Below is a small trained network, with its code and all its weights. Each question gives an input and a class and asks what happens when units are switched off, that is, made to give their printed mean instead of their output.

import numpy as np


def w(rows, s, z=0):
    codes = np.array(rows[::2]) - 128.0
    scale = np.full(codes.shape[1], s)
    scale[-1] = z or s
    return codes * scale


def norm(h):
    return h / np.sqrt((h * h).mean(-1, keepdims=True) + 1e-5)


def f(y):
    return np.maximum(y, 0)


def log_softmax(a):
    a = a - a.max(-1, keepdims=True)
    return a - np.log(np.exp(a).sum(-1, keepdims=True))


def net(x, mask):
    res = np.array(x, float).reshape(1, 6) / 4 @ E
    u = 0
    for l in range(3):
        y = f(norm(res) @ A[l][:, :-1].T + A[l][:, -1])
        res = res + np.where(mask[u : u + 6], y, B[l][:, -1]) @ B[l][:, :-1]
        u += 6
    return log_softmax(norm(res)[-1] @ U[:, :-1].T + U[:, -1])


A, B = {}, {}
E = w([
[135,135,129,123,130,129,131,131,126,129],'x0',
[231,56,66,20,24,239,59,169,209,134],'x1',
[178,90,94,123,179,88,188,90,216,209],'x2',
[22,145,129,75,11,219,214,3,68,233],'x3',
[179,178,196,109,69,39,81,30,201,124],'x4',
[135,125,119,141,109,118,136,133,126,130],'x5',
],0.0043)
A[0] = w([
[119,113,206,141,50,161,96,156,59,82,69],'L0N0',
[108,86,38,93,194,53,153,112,182,223,2],'L0N1',
[159,162,140,106,98,81,113,49,170,128,25],'L0N2',
[124,94,68,112,174,80,181,116,255,232,4],'L0N3',
[172,136,57,131,130,145,87,124,161,119,110],'L0N4',
[117,68,35,140,185,186,182,177,68,156,5],'L0N5',
],0.0063,0.0062)
B[0] = w([
[182,184,175,128,156,219,122,138,114,142,215],'L0N0',
[252,133,237,227,114,254,157,116,133,130,210],'L0N1',
[140,140,129,155,135,108,45,125,115,237,196],'L0N2',
[224,137,200,204,77,228,145,118,93,89,255],'L0N3',
[107,73,188,108,170,133,117,173,111,147,237],'L0N4',
[60,138,50,178,172,150,46,172,111,243,244],'L0N5',
],0.0084,0.0026)
A[1] = w([
[168,105,176,117,175,167,136,105,87,104,131],'L1N0',
[118,116,122,85,94,179,184,103,149,200,121],'L1N1',
[116,53,119,45,52,146,154,144,149,124,113],'L1N2',
[101,132,124,201,203,90,224,30,78,125,97],'L1N3',
[97,124,109,129,84,169,189,58,157,147,90],'L1N4',
[48,130,2,69,122,150,154,50,207,81,9],'L1N5',
],0.0072,0.015)
B[1] = w([
[123,150,109,138,103,106,166,122,155,98,250],'L1N0',
[154,83,122,110,166,117,140,105,85,86,253],'L1N1',
[82,136,126,135,132,116,176,146,181,159,195],'L1N2',
[95,117,187,96,86,110,166,180,173,144,250],'L1N3',
[179,121,98,85,128,111,147,88,54,91,179],'L1N4',
[118,8,58,28,131,129,184,98,47,104,128],'L1N5',
],0.011,0.0038)
A[2] = w([
[161,33,76,46,73,209,117,138,228,144,59],'L2N0',
[49,92,135,72,81,120,155,75,32,118,109],'L2N1',
[194,68,93,150,195,55,137,190,188,44,24],'L2N2',
[78,171,146,130,99,157,86,122,99,50,61],'L2N3',
[148,160,164,123,41,49,13,2,180,148,67],'L2N4',
[93,242,119,140,78,207,95,139,120,38,2],'L2N5',
],0.008,0.0051)
B[2] = w([
[51,206,218,178,119,49,151,153,140,111,254],'L2N0',
[198,124,66,98,149,85,34,115,179,67,229],'L2N1',
[144,112,60,45,80,146,135,1,79,128,234],'L2N2',
[173,77,128,153,77,205,164,131,144,123,165],'L2N3',
[61,96,29,177,222,220,110,223,74,197,218],'L2N4',
[248,56,222,221,102,137,217,52,182,185,178],'L2N5',
],0.0088,0.0052)
U = w([
[241,109,200,217,87,213,191,98,135,125,254],'0',
[51,137,21,177,205,193,37,211,77,216,50],'1',
[169,97,22,4,102,87,117,20,72,33,66],'2',
[17,214,223,108,78,20,195,206,216,104,94],'3',
],0.017,0.0056)

Each question gives the input, the list of numbers given to net, and the class t.
The units are the neurons (one row each of A and B). Each row of codes is followed by its name. A weight is (code - 128) times the scale printed after its matrix; where a second scale follows, it is the last column's (A, B and U).
mask holds one flag per neuron, layer by layer. A switched-off neuron (its flag False) gives its mean, the last column of its row in B, instead of its output. The means were averaged over made-up inputs and are rounded, as every weight is.
A unit's drop is (log p(t) with every unit on - log p(t) with that unit switched off) / (log p(t) with every unit on - log p(t) with every unit switched off).
The circuit of an input: a set's keep is (log p(t) with only the set's units on - log p(t) with every unit switched off) / (log p(t) with every unit on - log p(t) with every unit switched off). Starting from the 12 units with the biggest drops (on a tie, the unit counted first), units are removed one at a time, each time the one whose removal leaves the highest keep (on an exact tie, the one counted first), for as long as the keep stays at least 0.8.
units of the circuit, in order: the units of the circuit, biggest drop first
most important unit: the unit with the biggest drop
top k neurons: the k neurons with the biggest drops, biggest first
top k neurons in layer l: the k neurons of layer l with the biggest drops, biggest first
drop of u: that unit's drop, to one decimal
input [-1,-5,2,-5,5,5], class 1: top 2 neurons	[L2N4; L1N1]
input [8,7,-8,2,-8,-1], class 0: units of the circuit, in order	[L2N5]
input [5,-7,-6,0,-4,7], class 3: top 2 neurons	[L1N3; L0N3]
input [-7,7,3,4,7,-5], class 1: top 3 neurons	[L2N4; L0N2; L1N3]
input [-5,8,-6,8,-6,7], class 2: top 3 neurons	[L1N1; L2N1; L1N3]
input [4,-5,4,6,6,6], class 1: top 3 neurons	[L0N2; L2N4; L2N2]
input [3,-8,7,5,-3,-3], class 3: top 2 neurons	[L1N3; L2N5]
input [-1,4,-3,0,-4,6], class 1: top 3 neurons	[L0N5; L0N3; L1N3]
input [-6,0,3,2,-4,-4], class 1: top 2 neurons	[L0N5; L2N5]
input [0,-3,-6,2,-6,-2], class 0: top 3 neurons	[L2N5; L0N0; L2N4]
input [4,8,4,1,-8,-4], class 1: top 2 neurons	[L0N5; L1N3]
input [4,6,6,7,1,2], class 2: top 4 neurons	[L1N4; L1N1; L2N1; L2N5]
input [4,8,-1,-2,7,-1], class 3: top 2 neurons	[L2N0; L1N2]
input [-2,-2,3,8,7,-2], class 2: top 3 neurons	[L1N4; L1N1; L2N1]
input [-7,8,0,-3,-4,-7], class 3: most important unit	L2N0
input [-7,-5,-4,-4,1,5], class 3: top 3 neurons	[L1N1; L1N3; L0N3]
input [-7,6,7,6,-8,-6], class 1: top 2 neurons	[L0N5; L2N5]
input [1,5,4,-8,7,5], class 2: top 2 neurons in layer 0	[L0N4; L0N5]
input [7,-7,-4,2,8,-2], class 1: drop of L2N4	1.2
input [-2,-1,0,-7,-5,3], class 2: units of the circuit, in order	[L2N2]
input [7,-3,2,7,-4,-8], class 2: drop of L0N5	0.0
input [-6,-4,-7,-7,8,4], class 1: drop of L0N3	0.6
input [4,-7,6,3,8,5], class 1: drop of L0N2	0.8
input [-8,6,-5,2,-2,3], class 3: top 2 neurons in layer 0	[L0N3; L0N1]
